Below are the code and all the weights of a small trained network. Each question names an input and a class and asks about switching units off, where a switched-off unit gives its printed mean instead of its output.

import numpy as np


def w(rows, s, z=0):
    codes = np.array(rows[::2]) - 128.0
    scale = np.full(codes.shape[1], s)
    scale[-1] = z or s
    return codes * scale


def f(y):
    return y / 2 * (1 + np.tanh(0.7978845608 * (y + 0.044715 * y**3)))


def log_softmax(a):
    a = a - a.max(-1, keepdims=True)
    return a - np.log(np.exp(a).sum(-1, keepdims=True))


def net(x, mask):
    res = np.array(x, float).reshape(1, 3) / 4 @ E
    y = f(res @ A[0][:, :-1].T + A[0][:, -1])
    res = res + np.where(mask, y, B[0][:, -1]) @ B[0][:, :-1]
    return log_softmax(res[-1] @ U[:, :-1].T + U[:, -1])


A, B = {}, {}
E = w([
[95,223,119,135,157,55,87,80,165],'x0',
[180,143,63,247,149,85,160,149,21],'x1',
[166,132,186,63,250,119,52,219,146],'x2',
],0.012)
A[0] = w([
[155,98,120,110,150,178,136,185,132,187],'neuron 0',
[126,165,139,147,134,110,140,140,107,168],'neuron 1',
[85,116,168,76,140,155,122,143,147,191],'neuron 2',
[147,115,67,172,93,94,172,129,53,122],'neuron 3',
[77,117,146,97,90,147,172,75,143,238],'neuron 4',
[204,102,120,135,159,125,103,201,84,102],'neuron 5',
[83,122,108,102,105,76,111,81,163,188],'neuron 6',
[150,107,145,138,119,147,138,155,90,90],'neuron 7',
[166,130,79,201,130,151,181,102,90,135],'neuron 8',
[189,79,146,107,151,147,138,250,92,122],'neuron 9',
[119,133,156,106,159,124,136,214,153,59],'neuron 10',
[102,105,154,80,103,187,123,119,138,120],'neuron 11',
[161,129,154,160,114,122,117,122,170,60],'neuron 12',
[143,119,130,132,112,127,85,113,115,100],'neuron 13',
[156,83,115,107,146,150,136,143,144,146],'neuron 14',
[134,49,89,120,37,135,148,94,126,153],'neuron 15',
[127,117,121,187,126,141,165,121,108,84],'neuron 16',
[179,80,158,115,167,151,105,215,112,211],'neuron 17',
[135,134,151,136,92,116,92,139,114,99],'neuron 18',
[125,90,132,98,112,179,154,129,180,128],'neuron 19',
[80,129,134,115,83,139,197,117,96,3],'neuron 20',
],0.017,0.0055)
B[0] = w([
[152,164,104,54,126,148,84,126,63,201],'neuron 0',
[106,134,119,121,112,130,123,69,102,162],'neuron 1',
[137,96,123,128,86,112,115,98,52,207],'neuron 2',
[147,144,188,85,114,132,101,158,11,241],'neuron 3',
[47,112,202,114,52,53,191,27,236,205],'neuron 4',
[35,120,120,150,109,123,141,52,200,221],'neuron 5',
[155,119,92,151,189,176,119,147,134,193],'neuron 6',
[125,130,126,122,133,137,71,133,95,166],'neuron 7',
[156,138,155,75,102,120,81,118,47,232],'neuron 8',
[211,158,44,152,213,157,76,147,69,247],'neuron 9',
[165,123,96,180,169,174,117,212,147,196],'neuron 10',
[50,67,198,111,49,84,175,94,177,189],'neuron 11',
[129,110,129,141,139,100,142,162,121,125],'neuron 12',
[115,107,132,146,119,129,121,144,116,125],'neuron 13',
[146,147,148,132,113,161,114,97,112,171],'neuron 14',
[72,76,153,138,87,80,148,75,209,216],'neuron 15',
[118,143,157,93,147,160,139,138,65,181],'neuron 16',
[127,246,39,151,167,202,58,121,138,251],'neuron 17',
[129,95,104,131,117,99,118,137,123,125],'neuron 18',
[101,97,185,106,63,109,210,103,90,184],'neuron 19',
[118,69,131,180,127,112,198,159,207,173],'neuron 20',
],0.011,0.022)
U = w([
[77,141,228,37,1,92,165,93,102,139],'0',
[81,168,74,187,165,167,118,115,252,135],'1',
[226,173,110,81,197,181,69,195,29,201],'2',
[124,52,219,140,116,109,211,195,177,3],'3',
],0.0092,0.0048)

Each question gives the input, the list of numbers given to net, and the class t.
The units are the neurons (one row each of A and B). Each row of codes is followed by its name. A weight is (code - 128) times the scale printed after its matrix; where a second scale follows, it is the last column's (A, B and U).
mask holds one flag per neuron, in row order. A switched-off neuron (its flag False) gives its mean, the last column of its row in B, instead of its output. The means were averaged over made-up inputs and are rounded, as every weight is.
A unit's drop is (log p(t) with every unit on - log p(t) with that unit switched off) / (log p(t) with every unit on - log p(t) with every unit switched off).
unit that matters most: the unit with the biggest drop
k most important neurons: the k neurons with the biggest drops, biggest first
drop of u: that unit's drop, to one decimal
input [1,7,-4], class 0: 4 most important neurons	[neuron 9; neuron 17; neuron 10; neuron 6]
input [8,-5,4], class 2: unit that matters most	neuron 5
input [7,-8,6], class 1: 3 most important neurons	[neuron 10; neuron 3; neuron 6]
input [7,-4,-6], class 1: 2 most important neurons	[neuron 6; neuron 3]
input [6,3,-3], class 2: 3 most important neurons	[neuron 4; neuron 15; neuron 11]
input [2,6,0], class 0: 3 most important neurons	[neuron 9; neuron 17; neuron 10]
input [5,5,7], class 1: 2 most important neurons	[neuron 5; neuron 3]
input [-3,-6,4], class 2: 2 most important neurons	[neuron 17; neuron 10]
input [6,-3,1], class 1: 4 most important neurons	[neuron 3; neuron 8; neuron 9; neuron 6]
input [-2,6,-3], class 0: 3 most important neurons	[neuron 9; neuron 17; neuron 15]
input [7,-1,-4], class 1: 3 most important neurons	[neuron 6; neuron 3; neuron 8]
input [1,1,2], class 1: 4 most important neurons	[neuron 3; neuron 8; neuron 9; neuron 0]
input [6,-4,-6], class 1: 3 most important neurons	[neuron 6; neuron 3; neuron 8]
input [3,5,8], class 1: 2 most important neurons	[neuron 5; neuron 3]
input [4,5,2], class 0: 4 most important neurons	[neuron 9; neuron 17; neuron 10; neuron 6]
input [6,-2,0], class 1: 3 most important neurons	[neuron 3; neuron 8; neuron 9]
input [6,4,2], class 0: drop of neuron 6	0.8
input [-1,8,-3], class 0: drop of neuron 10	0.3
input [7,6,5], class 1: drop of neuron 11	0.0
